Here is a tiny trained network, its code and every weight. The questions are about switching its units off for an input and a target symbol, where a switched-off unit gives its printed mean instead of its output.

import numpy as np


def w(rows, s, z=0):
    codes = np.array(rows[::2]) - 128.0
    scale = np.full(codes.shape[1], s)
    scale[-1] = z or s
    return codes * scale


def norm(h):
    return h / np.sqrt((h * h).mean(-1, keepdims=True) + 1e-5)


def f(y):
    return y / 2 * (1 + np.tanh(0.7978845608 * (y + 0.044715 * y**3)))


def softmax(a):
    e = np.exp(a - a.max(-1, keepdims=True))
    return e / e.sum(-1, keepdims=True)


def log_softmax(a):
    a = a - a.max(-1, keepdims=True)
    return a - np.log(np.exp(a).sum(-1, keepdims=True))


def net(x, mask):
    ids = ['ΓΔΘζλμπτφψω'.index(c) for c in x.split()]
    T = len(ids)
    res = E[ids] + P[:T]
    u = 0
    for l in range(2):
        r = norm(res)
        for j in range(2):
            rows = slice(3 * j, 3 * j + 3)
            q, k, v = (r @ M[l][rows].T for M in (Q, K, V))
            z = softmax(np.where(np.tri(T) > 0, q @ k.T / 3**0.5, -1e9)) @ v
            o = O[l][rows]
            res = res + np.where(mask[u + j], z, o[:, -1]) @ o[:, :-1]
        u += 2
        y = f(norm(res) @ A[l][:, :-1].T + A[l][:, -1])
        res = res + np.where(mask[u : u + 12], y, B[l][:, -1]) @ B[l][:, :-1]
        u += 12
    return log_softmax(norm(res)[-1] @ U[:, :-1].T + U[:, -1])


Q, K, V, O, A, B = {}, {}, {}, {}, {}, {}
E = w([
[165,139,85,132,198,53],'Γ',
[60,211,154,91,170,150],'Δ',
[121,192,215,154,97,177],'Θ',
[104,87,254,112,192,34],'ζ',
[70,111,193,132,52,182],'λ',
[61,134,120,96,63,120],'μ',
[83,148,153,68,110,135],'π',
[17,173,208,116,111,102],'τ',
[58,178,182,106,77,124],'φ',
[42,200,152,125,85,63],'ψ',
[53,21,123,141,224,171],'ω',
],0.0062)
P = w([
[253,73,100,236,183,141],'0',
[45,161,164,87,113,67],'1',
[37,128,194,83,91,69],'2',
[43,141,167,79,112,63],'3',
[61,121,157,91,102,52],'4',
[68,122,137,113,111,85],'5',
],0.003)
Q[0] = w([
[201,170,81,120,121,190],'L0H1',
[152,85,43,90,197,242],'L0H1',
[158,28,221,135,113,90],'L0H1',
[214,72,61,109,216,1],'L0H2',
[143,48,88,185,133,178],'L0H2',
[155,13,239,141,164,73],'L0H2',
],0.0084)
K[0] = w([
[153,121,98,78,44,143],'L0H1',
[83,96,100,102,61,177],'L0H1',
[48,153,131,119,162,93],'L0H1',
[72,71,83,154,127,10],'L0H2',
[56,115,100,188,131,140],'L0H2',
[62,109,167,80,184,106],'L0H2',
],0.012)
V[0] = w([
[167,134,227,22,225,105],'L0H1',
[85,110,109,156,63,146],'L0H1',
[139,119,146,109,172,129],'L0H1',
[245,4,189,44,208,221],'L0H2',
[135,115,137,104,111,135],'L0H2',
[191,79,170,83,144,162],'L0H2',
],0.0033)
O[0] = w([
[150,183,225,125,139,108,228],'L0H1',
[120,64,79,156,107,143,63],'L0H1',
[147,140,177,128,149,112,158],'L0H1',
[176,4,237,118,213,84,2],'L0H2',
[125,112,134,134,130,126,110],'L0H2',
[146,75,179,122,150,107,82],'L0H2',
],0.003,0.0023)
A[0] = w([
[144,61,144,131,89,50,89],'L0N1',
[179,202,107,47,213,155,70],'L0N2',
[115,74,160,166,147,100,134],'L0N3',
[79,163,136,90,87,95,81],'L0N4',
[74,62,160,64,67,153,91],'L0N5',
[218,182,125,83,5,160,67],'L0N6',
[100,1,59,105,161,243,100],'L0N7',
[207,126,14,114,150,14,20],'L0N8',
[141,144,47,104,86,197,73],'L0N9',
[151,127,88,123,127,158,137],'L0N10',
[255,134,140,139,94,174,5],'L0N11',
[52,95,92,104,197,22,107],'L0N12',
],0.0057,0.0016)
B[0] = w([
[169,147,213,104,143,91,120],'L0N1',
[109,165,190,204,37,70,156],'L0N2',
[199,99,205,88,162,141,127],'L0N3',
[65,95,120,225,141,185,254],'L0N4',
[154,229,147,133,155,102,184],'L0N5',
[79,147,113,88,236,119,142],'L0N6',
[85,62,127,56,30,247,113],'L0N7',
[146,254,36,76,41,83,176],'L0N8',
[190,60,171,81,174,48,113],'L0N9',
[129,105,138,125,119,88,102],'L0N10',
[151,171,48,169,119,198,101],'L0N11',
[192,165,201,79,153,215,227],'L0N12',
],0.0071,0.0036)
Q[1] = w([
[201,50,112,71,141,141],'L1H1',
[26,104,187,198,156,139],'L1H1',
[87,144,96,201,91,134],'L1H1',
[120,90,129,125,106,211],'L1H2',
[254,87,114,42,171,135],'L1H2',
[180,153,74,108,62,142],'L1H2',
],0.019)
K[1] = w([
[58,151,154,58,125,171],'L1H1',
[159,26,110,235,173,147],'L1H1',
[113,102,46,165,108,127],'L1H1',
[109,94,94,118,137,209],'L1H2',
[70,209,203,8,156,125],'L1H2',
[112,182,71,121,73,150],'L1H2',
],0.016)
V[1] = w([
[70,146,128,126,120,155],'L1H1',
[34,48,177,215,191,199],'L1H1',
[60,75,59,81,186,87],'L1H1',
[196,176,95,194,183,253],'L1H2',
[129,102,169,78,2,199],'L1H2',
[91,229,183,179,61,115],'L1H2',
],0.0096)
O[1] = w([
[121,82,82,142,134,109,127],'L1H1',
[68,150,117,217,255,115,31],'L1H1',
[72,189,77,99,156,14,39],'L1H1',
[221,125,36,189,173,222,202],'L1H2',
[66,27,164,61,181,189,64],'L1H2',
[138,14,160,192,73,93,253],'L1H2',
],0.007,0.0054)
A[1] = w([
[211,111,172,98,183,71,120],'L1N1',
[132,57,125,110,147,149,38],'L1N2',
[155,74,210,51,113,91,58],'L1N3',
[107,136,148,140,88,67,88],'L1N4',
[160,148,65,154,46,112,163],'L1N5',
[106,214,164,162,97,153,6],'L1N6',
[156,139,131,83,43,192,130],'L1N7',
[144,144,132,6,151,128,84],'L1N8',
[162,158,78,118,125,10,61],'L1N9',
[47,147,133,177,176,150,143],'L1N10',
[167,76,161,173,147,114,110],'L1N11',
[73,117,45,155,94,156,168],'L1N12',
],0.011,0.0018)
B[1] = w([
[86,172,206,124,162,152,132],'L1N1',
[86,77,145,90,118,185,134],'L1N2',
[169,213,92,157,221,148,210],'L1N3',
[145,113,124,134,142,211,155],'L1N4',
[164,154,242,56,101,205,211],'L1N5',
[70,36,37,144,99,145,152],'L1N6',
[253,214,129,86,114,19,254],'L1N7',
[38,54,189,144,61,34,154],'L1N8',
[46,163,136,169,69,244,158],'L1N9',
[253,111,93,60,74,83,205],'L1N10',
[84,123,184,117,123,41,167],'L1N11',
[100,168,209,122,183,103,145],'L1N12',
],0.011,0.0075)
U = w([
[120,52,24,129,69,150,141],'Γ',
[214,161,165,62,66,124,187],'Δ',
[105,45,148,31,173,236,122],'Θ',
[142,140,46,53,226,118,51],'ζ',
[109,183,236,136,233,128,46],'λ',
[97,38,212,202,67,115,94],'μ',
[197,119,95,214,180,230,86],'π',
[61,217,56,173,127,130,188],'τ',
[158,86,87,177,185,24,100],'φ',
[52,160,162,139,54,255,7],'ψ',
[28,114,124,44,119,63,196],'ω',
],0.0076,0.002)

Each question gives the input, a string of symbols that net reads in full, and the target symbol t.
The units are the heads (3 rows each of Q, K, V and O) and the neurons (one row each of A and B). Each row of codes is followed by its name. A weight is (code - 128) times the scale printed after its matrix; where a second scale follows, it is the last column's (O, A, B and U).
mask holds one flag per unit, layer by layer, with each layer's heads first. A switched-off unit (its flag False) gives its mean, the last column of its rows in O or B, instead of its output. The means were averaged over made-up inputs and are rounded, as every weight is.
A unit's drop is (log p(t) with every unit on - log p(t) with that unit switched off) / (log p(t) with every unit on - log p(t) with every unit switched off).
The circuit of an input: a set's keep is (log p(t) with only the set's units on - log p(t) with every unit switched off) / (log p(t) with every unit on - log p(t) with every unit switched off). Starting from the 12 units with the biggest drops (on a tie, the unit counted first), units are removed one at a time, each time the one whose removal leaves the highest keep (on an exact tie, the one counted first), for as long as the keep stays at least 0.8.
circuit, biggest first: the units of the circuit, biggest drop first
most important unit: the unit with the biggest drop
top k neurons: the k neurons with the biggest drops, biggest first
top k neurons in layer l: the k neurons of layer l with the biggest drops, biggest first
which heads matter: for each layer, one digit per head in row order, 1 if its drop is at least 0.15 and else 0, layers parted by /
drop when u is switched off: that unit's drop, to one decimal
input ζ Γ Γ φ λ, target Γ: top 2 neurons in layer 1	[L1N6, L1N7]
input Δ Γ Θ Γ Θ, target μ: most important unit	L0N2
input Θ Θ Θ Δ τ, target π: circuit, biggest first	[L1H2, L1H1]
input ψ Γ Θ, target ψ: which heads matter	01 / 10
input τ ζ Δ, target φ: which heads matter	00 / 10
input μ ζ λ Δ Δ, target ω: which heads matter	10 / 01
input π λ λ Θ, target λ: which heads matter	01 / 00
input μ Γ π Δ Γ Θ, target ω: which heads matter	10 / 01
input τ Θ Θ ω λ, target φ: circuit, biggest first	[L1H1, L1N10]
input ω μ Γ μ, target ζ: which heads matter	00 / 11
input φ φ λ μ, target τ: top 2 neurons	[L0N8, L1N9]
input ζ Δ ω μ, target Γ: top 2 neurons in layer 1	[L1N6, L1N7]
input μ ζ Θ ψ π, target ω: top 2 neurons in layer 0	[L0N7, L0N9]
input λ λ μ, target Θ: most important unit	L1H2
input μ ω π ψ λ, target ω: top 2 neurons in layer 0	[L0N7, L0N9]
input λ Δ Γ Γ μ Δ, target Θ: circuit, biggest first	[L1H2, L0N7, L0H1]
input ζ Γ Γ Δ Δ π, target Γ: top 2 neurons	[L1N6, L1N7]
input φ φ λ, target τ: which heads matter	00 / 10
input Θ Θ ζ ω ψ, target π: which heads matter	00 / 01
input π Γ φ Γ τ μ, target λ: most important unit	L0H2
input Θ τ Θ λ, target π: drop when L0N8 is switched off	0.1
input Θ τ ω Θ Θ, target π: drop when L1H1 is switched off	0.1
input φ Γ π, target τ: drop when L0N4 is switched off	0.0
input φ ω τ Γ Θ, target τ: top 2 neurons in layer 0	[L0N8, L0N12]
